Below is a small trained network, with its code and all its weights. Each question gives an input and a class and asks what happens when units are switched off, that is, made to give their printed mean instead of their output.

import numpy as np


def w(rows, s, z=0):
    codes = np.array(rows[::2]) - 128.0
    scale = np.full(codes.shape[1], s)
    scale[-1] = z or s
    return codes * scale


def norm(h):
    return h / np.sqrt((h * h).mean(-1, keepdims=True) + 1e-5)


def f(y):
    return np.maximum(y, 0)


def log_softmax(a):
    a = a - a.max(-1, keepdims=True)
    return a - np.log(np.exp(a).sum(-1, keepdims=True))


def net(x, mask):
    res = np.array(x, float).reshape(1, 7) / 4 @ E
    u = 0
    for l in range(2):
        y = f(norm(res) @ A[l][:, :-1].T + A[l][:, -1])
        res = res + np.where(mask[u : u + 5], y, B[l][:, -1]) @ B[l][:, :-1]
        u += 5
    return log_softmax(norm(res)[-1] @ U[:, :-1].T + U[:, -1])


A, B = {}, {}
E = w([
[147,59,92,91,142,175,178,181,189,238],'x0',
[123,126,69,174,193,27,254,245,149,69],'x1',
[194,201,12,137,114,160,77,128,161,124],'x2',
[137,149,139,157,166,153,130,151,117,134],'x3',
[193,155,118,122,84,131,197,129,38,169],'x4',
[148,134,134,142,158,146,134,126,121,129],'x5',
[32,157,146,229,47,193,194,114,156,119],'x6',
],0.0069)
A[0] = w([
[113,116,176,122,173,134,70,106,245,107,58],'L0N0',
[127,143,155,129,148,106,109,88,94,50,3],'L0N1',
[95,87,255,92,142,93,146,125,91,171,50],'L0N2',
[224,167,156,100,64,130,208,102,42,174,41],'L0N3',
[157,90,114,57,182,75,62,151,66,124,46],'L0N4',
],0.0093,0.0041)
B[0] = w([
[148,132,179,90,102,117,94,180,149,74,219],'L0N0',
[137,92,99,80,122,124,126,155,36,165,192],'L0N1',
[175,189,106,119,186,82,135,77,172,164,241],'L0N2',
[118,92,192,110,110,119,39,168,188,54,249],'L0N3',
[63,124,155,249,86,232,191,110,145,116,253],'L0N4',
],0.012,0.0051)
A[1] = w([
[160,146,59,134,110,134,43,164,134,128,2],'L1N0',
[131,129,58,199,98,153,71,59,166,135,148],'L1N1',
[121,119,93,162,128,79,82,79,34,101,74],'L1N2',
[141,56,112,83,145,171,125,154,196,254,85],'L1N3',
[152,116,57,135,179,105,134,152,113,96,182],'L1N4',
],0.0094,0.0027)
B[1] = w([
[181,107,166,122,153,73,73,125,133,208,199],'L1N0',
[104,118,138,164,121,91,159,59,115,141,234],'L1N1',
[109,144,6,87,129,169,114,168,62,142,201],'L1N2',
[119,160,78,90,113,159,114,129,57,111,253],'L1N3',
[128,104,124,134,87,73,184,105,156,119,226],'L1N4',
],0.014,0.0046)
U = w([
[138,113,179,77,86,126,57,255,179,23,104],'0',
[130,135,113,99,99,134,182,88,113,99,253],'1',
[106,171,31,49,125,178,137,194,3,129,91],'2',
[39,149,138,208,90,239,207,75,136,120,72],'3',
[176,159,138,111,190,21,166,46,117,227,81],'4',
],0.0092,0.007)

Each question gives the input, the list of numbers given to net, and the class t.
The units are the neurons (one row each of A and B). Each row of codes is followed by its name. A weight is (code - 128) times the scale printed after its matrix; where a second scale follows, it is the last column's (A, B and U).
mask holds one flag per neuron, layer by layer. A switched-off neuron (its flag False) gives its mean, the last column of its row in B, instead of its output. The means were averaged over made-up inputs and are rounded, as every weight is.
A unit's drop is (log p(t) with every unit on - log p(t) with that unit switched off) / (log p(t) with every unit on - log p(t) with every unit switched off).
The circuit of an input: a set's keep is (log p(t) with only the set's units on - log p(t) with every unit switched off) / (log p(t) with every unit on - log p(t) with every unit switched off). Starting from all 10 units, units are removed one at a time, each time the one whose removal leaves the highest keep (on an exact tie, the one counted first), for as long as the keep stays at least 0.8.
units of the circuit, in order: the units of the circuit, biggest drop first
most important unit: the unit with the biggest drop
top k neurons in layer l: the k neurons of layer l with the biggest drops, biggest first
drop when u is switched off: that unit's drop, to one decimal
input [-8,-7,-8,8,-3,1,-2], class 2: units of the circuit, in order -> [L0N1, L1N2]
input [-2,2,-7,1,-4,-4,2], class 4: most important unit -> L0N2
input [6,4,8,-5,6,-5,6], class 4: top 3 neurons in layer 1 -> [L1N0, L1N1, L1N2]
input [7,-2,7,-5,-4,-8,-4], class 2: top 2 neurons in layer 1 -> [L1N3, L1N4]
input [-3,-1,5,0,1,-3,4], class 4: units of the circuit, in order -> [L0N4, L1N0]
input [-1,4,4,7,8,7,7], class 0: units of the circuit, in order -> [L0N3, L0N4]
input [6,-2,5,3,3,1,3], class 2: top 3 neurons in layer 0 -> [L0N4, L0N2, L0N0]
input [-5,-3,8,3,5,-5,-6], class 4: top 3 neurons in layer 1 -> [L1N0, L1N1, L1N3]
input [-7,-1,0,-8,-6,4,7], class 2: units of the circuit, in order -> [L0N1, L0N4, L1N2]
input [-5,8,5,-1,8,-7,-5], class 0: top 2 neurons in layer 0 -> [L0N3, L0N2]
input [-3,-1,-5,6,0,7,4], class 4: units of the circuit, in order -> [L0N2, L0N4]
input [7,6,-5,-7,6,8,3], class 2: top 2 neurons in layer 1 -> [L1N3, L1N1]
input [6,-5,1,-2,2,2,-2], class 2: top 2 neurons in layer 0 -> [L0N0, L0N4]
input [-7,-2,3,-4,2,-1,-1], class 2: units of the circuit, in order -> [L1N2]
input [3,-2,-3,-4,4,-2,-4], class 0: top 2 neurons in layer 1 -> [L1N2, L1N4]
input [7,-4,8,-2,-7,5,1], class 4: top 2 neurons in layer 0 -> [L0N3, L0N4]
input [-1,-1,-8,-4,-5,-3,-3], class 4: top 2 neurons in layer 0 -> [L0N2, L0N3]
input [-6,7,-4,1,7,5,-6], class 0: top 2 neurons in layer 1 -> [L1N1, L1N3]
input [-2,4,3,7,5,3,-1], class 0: top 2 neurons in layer 0 -> [L0N3, L0N2]
input [-2,6,8,0,-5,-3,-4], class 4: units of the circuit, in order -> [L1N0]
input [-8,7,-8,-7,-7,-5,-1], class 2: top 2 neurons in layer 0 -> [L0N1, L0N3]
input [5,0,-8,-6,0,-4,-8], class 3: top 2 neurons in layer 0 -> [L0N4, L0N1]
input [5,-4,-8,6,1,5,-2], class 4: drop when L0N2 is switched off -> 4.6
input [2,-3,8,-2,4,-3,-5], class 4: drop when L1N1 is switched off -> 0.6
input [7,-6,-7,3,-6,6,-2], class 2: drop when L0N4 is switched off -> 0.0
input [7,-5,-2,-1,-1,3,1], class 2: drop when L0N4 is switched off -> 0.1
input [8,-2,-4,0,-1,-8,5], class 2: units of the circuit, in order -> [L1N3]
